Below is a small trained network, with its code and all its weights. Each question gives an input and a target symbol and asks what happens when units are switched off, that is, made to give their printed mean instead of their output.

import numpy as np


def w(rows, s, z=0):
    codes = np.array(rows[::2]) - 128.0
    scale = np.full(codes.shape[1], s)
    scale[-1] = z or s
    return codes * scale


def f(y):
    return y / 2 * (1 + np.tanh(0.7978845608 * (y + 0.044715 * y**3)))


def softmax(a):
    e = np.exp(a - a.max(-1, keepdims=True))
    return e / e.sum(-1, keepdims=True)


def log_softmax(a):
    a = a - a.max(-1, keepdims=True)
    return a - np.log(np.exp(a).sum(-1, keepdims=True))


def net(x, mask):
    ids = ['αδηθλμξπσφψω'.index(c) for c in x.split()]
    T = len(ids)
    res = E[ids] + P[:T]
    u = 0
    for l in range(2):
        r = res
        for j in range(2):
            rows = slice(2 * j, 2 * j + 2)
            q, k, v = (r @ M[l][rows].T for M in (Q, K, V))
            z = softmax(np.where(np.tri(T) > 0, q @ k.T / 2**0.5, -1e9)) @ v
            o = O[l][rows]
            res = res + np.where(mask[u + j], z, o[:, -1]) @ o[:, :-1]
        u += 2
        y = f(res @ A[l][:, :-1].T + A[l][:, -1])
        res = res + np.where(mask[u : u + 12], y, B[l][:, -1]) @ B[l][:, :-1]
        u += 12
    return log_softmax(res[-1] @ U[:, :-1].T + U[:, -1])


Q, K, V, O, A, B = {}, {}, {}, {}, {}, {}
E = w([
[131,103,130,149,101,190],'α',
[136,132,170,192,207,74],'δ',
[148,119,109,164,169,114],'η',
[115,124,112,158,158,177],'θ',
[115,89,159,189,129,63],'λ',
[119,108,143,175,139,133],'μ',
[124,156,95,95,159,142],'ξ',
[134,142,100,86,101,78],'π',
[142,168,192,109,164,153],'σ',
[148,115,254,170,117,103],'φ',
[209,71,94,83,89,109],'ψ',
[150,143,145,164,192,151],'ω',
],0.021)
P = w([
[226,141,79,86,166,131],'0',
[97,228,74,208,92,162],'1',
[83,60,99,140,210,142],'2',
[254,149,143,135,137,84],'3',
[108,197,58,224,88,158],'4',
[74,53,99,110,215,145],'5',
[240,161,144,86,156,72],'6',
[81,178,76,209,74,153],'7',
[55,47,105,83,217,153],'8',
[223,170,147,46,174,52],'9',
[54,158,99,188,37,149],'10',
[35,47,111,56,224,157],'11',
[180,179,127,16,187,60],'12',
[36,152,139,185,21,170],'13',
],0.011)
Q[0] = w([
[35,156,108,119,138,156],'L0H1',
[160,254,153,171,108,132],'L0H1',
[196,116,94,44,200,45],'L0H2',
[196,145,74,87,102,111],'L0H2',
],0.0088)
K[0] = w([
[32,165,110,229,35,144],'L0H1',
[158,188,123,187,121,131],'L0H1',
[100,2,127,29,231,79],'L0H2',
[192,108,92,20,137,81],'L0H2',
],0.0061)
V[0] = w([
[128,150,127,137,169,70],'L0H1',
[220,254,79,177,110,171],'L0H1',
[182,27,183,171,119,187],'L0H2',
[147,166,130,216,48,171],'L0H2',
],0.0054)
O[0] = w([
[133,144,62,153,106,108,218],'L0H1',
[36,173,146,2,124,174,250],'L0H1',
[147,173,142,126,181,138,237],'L0H2',
[83,114,122,159,97,158,210],'L0H2',
],0.0094,0.0018)
A[0] = w([
[29,137,113,143,112,29,200],'L0N1',
[55,50,64,81,152,139,140],'L0N2',
[166,229,150,61,96,81,105],'L0N3',
[225,150,161,90,94,124,3],'L0N4',
[126,20,32,85,132,168,115],'L0N5',
[123,183,37,168,73,102,106],'L0N6',
[140,136,152,159,68,62,63],'L0N7',
[133,71,82,161,170,128,36],'L0N8',
[82,214,78,74,85,160,114],'L0N9',
[168,153,209,91,104,24,16],'L0N10',
[215,49,69,55,70,100,31],'L0N11',
[129,168,119,152,2,104,178],'L0N12',
],0.0091,0.0052)
B[0] = w([
[200,162,135,152,94,196,254],'L0N1',
[145,98,41,206,79,79,197],'L0N2',
[121,54,79,177,70,153,217],'L0N3',
[81,116,209,159,34,115,162],'L0N4',
[84,189,54,167,62,216,188],'L0N5',
[124,166,253,159,148,172,172],'L0N6',
[131,76,110,95,132,164,152],'L0N7',
[66,148,197,210,160,61,148],'L0N8',
[183,114,226,209,152,53,207],'L0N9',
[108,152,106,11,79,161,196],'L0N10',
[61,207,208,150,138,62,185],'L0N11',
[55,158,68,133,239,142,212],'L0N12',
],0.0069,0.005)
Q[1] = w([
[209,108,162,164,89,131],'L1H1',
[244,154,78,51,169,136],'L1H1',
[141,96,185,73,137,76],'L1H2',
[68,61,167,119,130,130],'L1H2',
],0.011)
K[1] = w([
[146,215,172,140,59,63],'L1H1',
[160,117,110,1,112,109],'L1H1',
[158,107,198,105,97,219],'L1H2',
[75,123,179,211,216,135],'L1H2',
],0.0093)
V[1] = w([
[14,166,130,140,36,42],'L1H1',
[175,98,249,125,3,223],'L1H1',
[200,190,230,142,122,245],'L1H2',
[86,202,97,126,178,175],'L1H2',
],0.0063)
O[1] = w([
[112,254,142,140,144,50,253],'L1H1',
[234,141,239,154,135,192,243],'L1H1',
[77,119,190,71,154,192,176],'L1H2',
[56,122,132,3,160,112,158],'L1H2',
],0.0072,0.0016)
A[1] = w([
[72,142,86,140,95,169,139],'L1N1',
[140,203,43,104,106,244,113],'L1N2',
[96,132,222,124,149,156,181],'L1N3',
[150,117,82,184,88,93,195],'L1N4',
[144,137,166,172,47,137,131],'L1N5',
[135,198,151,127,168,123,100],'L1N6',
[73,185,153,99,55,170,181],'L1N7',
[121,187,112,186,128,120,90],'L1N8',
[102,164,126,131,50,87,175],'L1N9',
[126,110,197,162,212,115,3],'L1N10',
[62,58,170,173,77,155,150],'L1N11',
[174,172,163,124,94,134,101],'L1N12',
],0.011,0.0044)
B[1] = w([
[102,106,169,185,75,162,199],'L1N1',
[112,106,180,92,55,1,190],'L1N2',
[115,186,87,115,102,102,255],'L1N3',
[213,168,169,109,157,158,230],'L1N4',
[125,65,92,99,140,74,221],'L1N5',
[41,63,127,164,79,123,193],'L1N6',
[185,91,75,187,182,98,225],'L1N7',
[50,155,102,44,136,124,241],'L1N8',
[145,135,178,118,150,211,192],'L1N9',
[148,67,122,77,18,123,189],'L1N10',
[174,175,151,82,164,169,210],'L1N11',
[41,116,94,192,135,169,195],'L1N12',
],0.0078,0.0085)
U = w([
[126,124,198,66,102,92,87],'α',
[153,108,11,147,147,122,142],'δ',
[145,102,13,101,68,69,92],'η',
[104,28,148,111,133,48,158],'θ',
[187,78,168,180,156,59,254],'λ',
[104,25,86,140,167,159,193],'μ',
[189,192,45,94,77,121,92],'ξ',
[99,201,201,152,173,79,167],'π',
[126,150,132,155,155,255,192],'σ',
[155,36,114,209,38,159,31],'φ',
[55,146,115,180,74,106,80],'ψ',
[100,99,96,60,153,163,115],'ω',
],0.0093,0.0029)

Each question gives the input, a string of symbols that net reads in full, and the target symbol t.
The units are the heads (2 rows each of Q, K, V and O) and the neurons (one row each of A and B). Each row of codes is followed by its name. A weight is (code - 128) times the scale printed after its matrix; where a second scale follows, it is the last column's (O, A, B and U).
mask holds one flag per unit, layer by layer, with each layer's heads first. A switched-off unit (its flag False) gives its mean, the last column of its rows in O or B, instead of its output. The means were averaged over made-up inputs and are rounded, as every weight is.
A unit's drop is (log p(t) with every unit on - log p(t) with that unit switched off) / (log p(t) with every unit on - log p(t) with every unit switched off).
The circuit of an input: a set's keep is (log p(t) with only the set's units on - log p(t) with every unit switched off) / (log p(t) with every unit on - log p(t) with every unit switched off). Starting from the 12 units with the biggest drops (on a tie, the unit counted first), units are removed one at a time, each time the one whose removal leaves the highest keep (on an exact tie, the one counted first), for as long as the keep stays at least 0.8.
circuit, biggest first: the units of the circuit, biggest drop first
top k neurons: the k neurons with the biggest drops, biggest first
top k neurons in layer l: the k neurons of layer l with the biggest drops, biggest first
heads that matter: for each layer, one digit per head in row order, 1 if its drop is at least 0.15 and else 0, layers parted by /
input μ λ φ δ π σ λ φ φ α η μ, target σ: heads that matter -> 10 / 00
input ω ω φ α ξ λ, target λ: heads that matter -> 10 / 00
input λ δ π η λ θ φ π ψ π δ μ, target σ: top 2 neurons -> L0N5; L1N4
input θ π α, target φ: heads that matter -> 01 / 00
input δ θ ω θ σ, target ψ: top neuron in layer 1 -> L1N6
input φ ξ ψ θ α, target ψ: heads that matter -> 00 / 10
input μ λ μ δ ξ μ ξ μ φ λ λ, target σ: heads that matter -> 00 / 00
input π η φ θ η α λ ξ λ λ π, target π: circuit, biggest first -> L0N9; L0N6
input π ω μ η, target π: circuit, biggest first -> L1H1; L0H2; L0N11; L1N10
input φ θ μ α π, target ψ: circuit, biggest first -> L0N6; L1N6; L1N12
input φ ξ ξ, target η: circuit, biggest first -> L0N2; L1H1
input λ ξ ψ π θ ψ ψ π ξ η, target ψ: top 2 neurons in layer 0 -> L0N11; L0N4
input σ ψ θ ω ξ, target ψ: circuit, biggest first -> L0N6; L1N6; L1N4
input φ λ α λ θ θ φ δ ψ ξ λ ξ, target η: circuit, biggest first -> L1N2; L0N2
input λ π φ ξ μ φ θ θ λ π π θ π ξ, target π: heads that matter -> 00 / 00
input φ φ ξ σ, target φ: top 2 neurons in layer 0 -> L0N12; L0N4
input φ λ λ, target λ: heads that matter -> 10 / 00
input δ ω θ λ θ π φ λ φ λ ξ, target π: top 2 neurons in layer 0 -> L0N9; L0N2
input σ φ σ, target ω: top 2 neurons -> L0N1; L0N9
input θ α α φ η η φ ω, target ψ: top neuron -> L1N4
input φ δ π η μ ω φ α ξ θ, target φ: heads that matter -> 00 / 10
input μ θ θ φ λ π π η ξ ψ θ ω σ, target ψ: top 2 neurons in layer 0 -> L0N4; L0N12
input φ λ ψ ψ λ λ μ, target ψ: top 3 neurons in layer 1 -> L1N12; L1N6; L1N3
input λ θ ψ φ μ ξ δ, target φ: heads that matter -> 00 / 11
input μ π ω, target μ: circuit, biggest first -> L1H1
input σ θ λ η ξ θ, target ψ: top 3 neurons -> L0N5; L1N2; L1N1
